Below is a small trained network, with its code and all its weights. Each question gives an input and a class and asks what happens when units are switched off, that is, made to give their printed mean instead of their output.

import numpy as np


def w(rows, s, z=0):
    codes = np.array(rows[::2]) - 128.0
    scale = np.full(codes.shape[1], s)
    scale[-1] = z or s
    return codes * scale


def norm(h):
    return h / np.sqrt((h * h).mean(-1, keepdims=True) + 1e-5)


def f(y):
    return np.maximum(y, 0)


def log_softmax(a):
    a = a - a.max(-1, keepdims=True)
    return a - np.log(np.exp(a).sum(-1, keepdims=True))


def net(x, mask):
    res = np.array(x, float).reshape(1, 2) / 4 @ E
    u = 0
    for l in range(3):
        y = f(norm(res) @ A[l][:, :-1].T + A[l][:, -1])
        res = res + np.where(mask[u : u + 10], y, B[l][:, -1]) @ B[l][:, :-1]
        u += 10
    return log_softmax(norm(res)[-1] @ U[:, :-1].T + U[:, -1])


A, B = {}, {}
E = w([
[53,99,154,162],'x0',
[138,195,134,253],'x1',
],0.0027)
A[0] = w([
[158,97,102,189,52],'L0N1',
[136,158,32,68,126],'L0N2',
[47,117,63,171,66],'L0N3',
[107,27,77,23,7],'L0N4',
[151,169,97,142,207],'L0N5',
[114,54,120,188,218],'L0N6',
[117,100,211,144,2],'L0N7',
[144,3,37,123,23],'L0N8',
[146,186,69,137,108],'L0N9',
[24,16,193,121,221],'L0N10',
],0.004,0.0013)
B[0] = w([
[151,53,140,110,148],'L0N1',
[185,174,198,104,178],'L0N2',
[167,143,106,47,165],'L0N3',
[129,106,2,229,229],'L0N4',
[135,80,159,81,176],'L0N5',
[213,115,203,48,186],'L0N6',
[114,182,143,105,139],'L0N7',
[151,109,118,202,166],'L0N8',
[100,43,149,102,162],'L0N9',
[214,154,163,58,253],'L0N10',
],0.0031,0.0035)
A[1] = w([
[163,54,48,114,76],'L1N1',
[66,108,69,26,156],'L1N2',
[191,141,129,30,43],'L1N3',
[154,224,71,118,171],'L1N4',
[102,65,188,114,237],'L1N5',
[23,54,188,135,126],'L1N6',
[59,122,168,160,130],'L1N7',
[117,76,108,114,30],'L1N8',
[126,207,193,254,140],'L1N9',
[108,60,118,100,2],'L1N10',
],0.0057,0.0018)
B[1] = w([
[93,100,157,193,220],'L1N1',
[48,128,117,87,199],'L1N2',
[143,192,144,156,255],'L1N3',
[111,129,209,119,172],'L1N4',
[254,148,111,202,192],'L1N5',
[224,192,135,139,142],'L1N6',
[218,145,181,77,147],'L1N7',
[93,190,144,122,146],'L1N8',
[65,93,79,62,244],'L1N9',
[90,146,124,86,150],'L1N10',
],0.0044,0.0041)
A[2] = w([
[1,95,115,112,167],'L2N1',
[143,133,101,129,3],'L2N2',
[69,74,73,107,158],'L2N3',
[24,161,121,139,99],'L2N4',
[180,105,74,103,63],'L2N5',
[183,79,84,186,136],'L2N6',
[64,223,166,138,174],'L2N7',
[174,83,90,168,133],'L2N8',
[155,121,233,68,138],'L2N9',
[66,63,67,60,148],'L2N10',
],0.0053,0.0027)
B[2] = w([
[129,72,72,2,248],'L2N1',
[32,89,92,57,128],'L2N2',
[125,43,97,104,224],'L2N3',
[89,90,59,77,177],'L2N4',
[124,149,203,157,143],'L2N5',
[255,134,106,184,156],'L2N6',
[109,46,102,69,176],'L2N7',
[136,144,202,173,149],'L2N8',
[169,200,134,98,232],'L2N9',
[79,80,96,160,253],'L2N10',
],0.0053,0.0038)
U = w([
[85,41,59,36,251],'0',
[241,255,187,68,228],'1',
[205,180,178,190,249],'2',
[56,178,167,243,5],'3',
[61,177,178,225,5],'4',
],0.0062,0.0028)

Each question gives the input, the list of numbers given to net, and the class t.
The units are the neurons (one row each of A and B). Each row of codes is followed by its name. A weight is (code - 128) times the scale printed after its matrix; where a second scale follows, it is the last column's (A, B and U).
mask holds one flag per neuron, layer by layer. A switched-off neuron (its flag False) gives its mean, the last column of its row in B, instead of its output. The means were averaged over made-up inputs and are rounded, as every weight is.
A unit's drop is (log p(t) with every unit on - log p(t) with that unit switched off) / (log p(t) with every unit on - log p(t) with every unit switched off).
The circuit of an input: a set's keep is (log p(t) with only the set's units on - log p(t) with every unit switched off) / (log p(t) with every unit on - log p(t) with every unit switched off). Starting from the 12 units with the biggest drops (on a tie, the unit counted first), units are removed one at a time, each time the one whose removal leaves the highest keep (on an exact tie, the one counted first), for as long as the keep stays at least 0.8.
units of the circuit, in order: the units of the circuit, biggest drop first
most important unit: the unit with the biggest drop
top k neurons: the k neurons with the biggest drops, biggest first
k most important neurons of layer l: the k neurons of layer l with the biggest drops, biggest first
drop when u is switched off: that unit's drop, to one decimal
input [-5,-3], class 1: most important unit => L0N2
input [-5,-4], class 1: units of the circuit, in order => (L1N9, L2N1, L2N3)
input [-7,7], class 0: top 2 neurons => (L1N5, L1N9)
input [1,-3], class 2: top 3 neurons => (L0N8, L1N9, L0N10)
input [-6,-5], class 1: top 3 neurons => (L0N2, L1N9, L1N3)
input [2,-3], class 2: top 3 neurons => (L0N8, L1N9, L0N10)
input [-5,6], class 0: 2 most important neurons of layer 1 => (L1N9, L1N5)
input [-4,-2], class 1: top 3 neurons => (L0N2, L1N4, L1N5)
input [2,-2], class 2: top 2 neurons => (L0N10, L0N4)
input [-4,6], class 0: top 2 neurons => (L1N9, L0N10)
input [7,6], class 1: 3 most important neurons of layer 1 => (L1N7, L1N6, L1N2)
input [-2,1], class 2: 2 most important neurons of layer 0 => (L0N10, L0N9)
input [3,3], class 2: 2 most important neurons of layer 1 => (L1N5, L1N2)
input [0,1], class 2: most important unit => L1N5
input [3,2], class 2: 4 most important neurons of layer 0 => (L0N4, L0N6, L0N2, L0N1)
input [-2,-1], class 2: 2 most important neurons of layer 1 => (L1N9, L1N2)
input [-1,8], class 0: drop when L1N9 is switched off => 1.4
input [-4,8], class 0: drop when L1N9 is switched off => 1.4
input [8,4], class 1: drop when L1N4 is switched off => 0.0
input [1,-1], class 2: top neuron => (L0N4)
input [1,7], class 0: drop when L1N9 is switched off => 2.1
